Here is a tiny trained network, its code and every weight. The questions are about switching its units off for an input and a target symbol, where a switched-off unit gives its printed mean instead of its output.

import numpy as np


def w(rows, s, z=0):
    codes = np.array(rows[::2]) - 128.0
    scale = np.full(codes.shape[1], s)
    scale[-1] = z or s
    return codes * scale


def f(y):
    return y / 2 * (1 + np.tanh(0.7978845608 * (y + 0.044715 * y**3)))


def softmax(a):
    e = np.exp(a - a.max(-1, keepdims=True))
    return e / e.sum(-1, keepdims=True)


def log_softmax(a):
    a = a - a.max(-1, keepdims=True)
    return a - np.log(np.exp(a).sum(-1, keepdims=True))


def net(x, mask):
    ids = ['βγδεζηλμξπστψ'.index(c) for c in x.split()]
    T = len(ids)
    res = E[ids] + P[:T]
    u = 0
    for l in range(2):
        q, k, v = (res @ M[l].T for M in (Q, K, V))
        z = softmax(np.where(np.tri(T) > 0, q @ k.T / 4**0.5, -1e9)) @ v
        res = res + np.where(mask[u], z, O[l][:, -1]) @ O[l][:, :-1]
        u += 1
        y = f(res @ A[l][:, :-1].T + A[l][:, -1])
        res = res + np.where(mask[u : u + 4], y, B[l][:, -1]) @ B[l][:, :-1]
        u += 4
    return log_softmax(res[-1] @ U[:, :-1].T + U[:, -1])


Q, K, V, O, A, B = {}, {}, {}, {}, {}, {}
E = w([
[52,131,158],'β',
[2,74,164],'γ',
[51,131,148],'δ',
[54,137,151],'ε',
[27,136,101],'ζ',
[95,130,125],'η',
[77,158,98],'λ',
[85,145,137],'μ',
[104,128,215],'ξ',
[91,145,159],'π',
[181,137,147],'σ',
[186,203,66],'τ',
[224,136,169],'ψ',
],0.007)
P = w([
[93,255,198],'0',
[226,150,116],'1',
[77,197,100],'2',
[159,74,133],'3',
[244,123,125],'4',
[55,184,78],'5',
[162,68,115],'6',
[244,115,110],'7',
[30,188,53],'8',
[165,58,92],'9',
[247,107,92],'10',
[2,188,22],'11',
[162,40,84],'12',
],0.007)
Q[0] = w([
[120,106,88],'L0H0',
[122,58,122],'L0H0',
[213,2,60],'L0H0',
[124,239,140],'L0H0',
],0.025)
K[0] = w([
[119,86,122],'L0H0',
[102,100,93],'L0H0',
[174,14,5],'L0H0',
[157,176,192],'L0H0',
],0.027)
V[0] = w([
[157,70,250],'L0H0',
[129,100,170],'L0H0',
[183,191,138],'L0H0',
[231,144,92],'L0H0',
],0.021)
O[0] = w([
[86,120,254,52],'L0H0',
[115,115,172,100],'L0H0',
[95,199,127,164],'L0H0',
[195,216,143,3],'L0H0',
],0.024,0.0048)
A[0] = w([
[53,123,151,100],'L0N0',
[252,75,171,18],'L0N1',
[214,142,96,157],'L0N2',
[153,166,168,3],'L0N3',
],0.012,0.0029)
B[0] = w([
[255,130,148,254],'L0N0',
[209,204,141,146],'L0N1',
[31,115,169,240],'L0N2',
[165,79,54,154],'L0N3',
],0.014,0.0094)
Q[1] = w([
[1,160,163],'L1H0',
[103,212,122],'L1H0',
[81,177,125],'L1H0',
[100,248,186],'L1H0',
],0.0067)
K[1] = w([
[133,219,133],'L1H0',
[173,201,94],'L1H0',
[141,185,109],'L1H0',
[254,215,96],'L1H0',
],0.0073)
V[1] = w([
[39,12,167],'L1H0',
[182,5,128],'L1H0',
[51,131,147],'L1H0',
[197,187,103],'L1H0',
],0.002)
O[1] = w([
[146,230,165,186],'L1H0',
[2,219,63,250],'L1H0',
[177,142,150,96],'L1H0',
[110,79,95,107],'L1H0',
],0.0029,0.002)
A[1] = w([
[162,250,114,48],'L1N0',
[160,212,62,134],'L1N1',
[132,171,135,253],'L1N2',
[121,151,182,144],'L1N3',
],0.012,0.0039)
B[1] = w([
[204,134,3,232],'L1N0',
[69,91,229,254],'L1N1',
[123,170,184,186],'L1N2',
[109,158,109,155],'L1N3',
],0.02,0.0062)
U = w([
[182,69,143,83],'β',
[169,3,170,2],'γ',
[162,73,126,57],'δ',
[171,83,126,78],'ε',
[100,26,6,143],'ζ',
[125,110,144,172],'η',
[9,77,182,126],'λ',
[124,109,144,99],'μ',
[142,156,204,228],'ξ',
[142,129,151,153],'π',
[167,148,95,135],'σ',
[60,209,79,191],'τ',
[192,149,88,118],'ψ',
],0.0045,0.005)

Each question gives the input, a string of symbols that net reads in full, and the target symbol t.
The units are the heads (4 rows each of Q, K, V and O) and the neurons (one row each of A and B). Each row of codes is followed by its name. A weight is (code - 128) times the scale printed after its matrix; where a second scale follows, it is the last column's (O, A, B and U).
mask holds one flag per unit, layer by layer, with each layer's heads first. A switched-off unit (its flag False) gives its mean, the last column of its rows in O or B, instead of its output. The means were averaged over made-up inputs and are rounded, as every weight is.
A unit's drop is (log p(t) with every unit on - log p(t) with that unit switched off) / (log p(t) with every unit on - log p(t) with every unit switched off).
The circuit of an input: a set's keep is (log p(t) with only the set's units on - log p(t) with every unit switched off) / (log p(t) with every unit on - log p(t) with every unit switched off). Starting from all 10 units, units are removed one at a time, each time the one whose removal leaves the highest keep (on an exact tie, the one counted first), for as long as the keep stays at least 0.8.
circuit, biggest first: the units of the circuit, biggest drop first
k most important neurons: the k neurons with the biggest drops, biggest first
top k neurons in layer l: the k neurons of layer l with the biggest drops, biggest first
input ψ λ ξ, target ψ: circuit, biggest first => L1N0, L0H0
input λ ξ ζ β τ ζ γ ε ζ λ λ η, target λ: circuit, biggest first => L1N1, L0H0, L1N0
input γ γ ε, target γ: circuit, biggest first => L0H0, L0N0
input ζ λ β ξ β ζ β, target ζ: circuit, biggest first => L0H0, L1N1
input λ λ ξ, target λ: circuit, biggest first => L0H0, L1N1, L1N0
input ξ λ ξ η ε ε λ η ξ λ ζ τ, target ξ: circuit, biggest first => L0H0, L0N0
input ζ ζ ζ μ, target ζ: circuit, biggest first => L0H0, L0N0
input π ζ ξ ξ γ π γ ζ ζ ζ, target ζ: circuit, biggest first => L0H0, L1N1
input ζ λ β λ ζ ζ δ τ ξ λ ζ η, target ζ: top 2 neurons in layer 1 => L1N2, L1N1
input λ ξ β ζ ζ ξ δ λ ε ζ ζ γ, target λ: circuit, biggest first => L1N1, L0H0, L1N0, L0N2
input ξ ζ ε, target ξ: top neuron in layer 1 => L1N0
input λ τ λ ζ β π μ ξ ζ τ τ, target τ: 4 most important neurons => L0N2, L1N0, L0N0, L1N2
input ζ τ ζ ζ ζ δ β σ τ τ λ ψ, target ζ: 3 most important neurons => L0N0, L1N2, L0N1
input ζ ζ ε π τ ε, target ζ: circuit, biggest first => L0H0
input ξ ζ λ π ζ τ ξ λ ζ ε ζ η, target ξ: 2 most important neurons => L0N0, L1N0
input λ η ζ γ ζ τ, target λ: 3 most important neurons => L1N1, L0N0, L1N0
input ε δ γ τ ξ τ δ ζ λ ζ λ λ ε, target ζ: top 2 neurons in layer 1 => L1N1, L1N2
input λ λ ζ ζ ζ ζ, target λ: top 2 neurons in layer 1 => L1N1, L1N0
input τ τ ε ζ ζ ε λ ε ζ π τ η, target τ: 2 most important neurons => L1N0, L0N2
input τ λ δ ξ π ζ ξ ξ η ζ ζ ψ, target τ: circuit, biggest first => L0H0
input ζ ζ λ γ ζ τ ζ μ γ ζ ζ λ, target ζ: 2 most important neurons => L1N2, L0N1
input η ζ λ ψ ψ τ η ζ ε τ ζ, target τ: 3 most important neurons => L0N2, L0N0, L1N1
input λ ε ζ ξ ζ μ, target λ: 3 most important neurons => L1N1, L1N0, L0N2
input ψ λ ζ, target ψ: 2 most important neurons => L1N0, L0N0
input λ ε ζ ζ ψ ε λ λ λ ζ ζ ξ, target λ: 3 most important neurons => L1N1, L0N2, L1N0
input ζ ξ ξ ζ δ ξ ζ ψ ξ, target ζ: 2 most important neurons => L1N1, L1N2
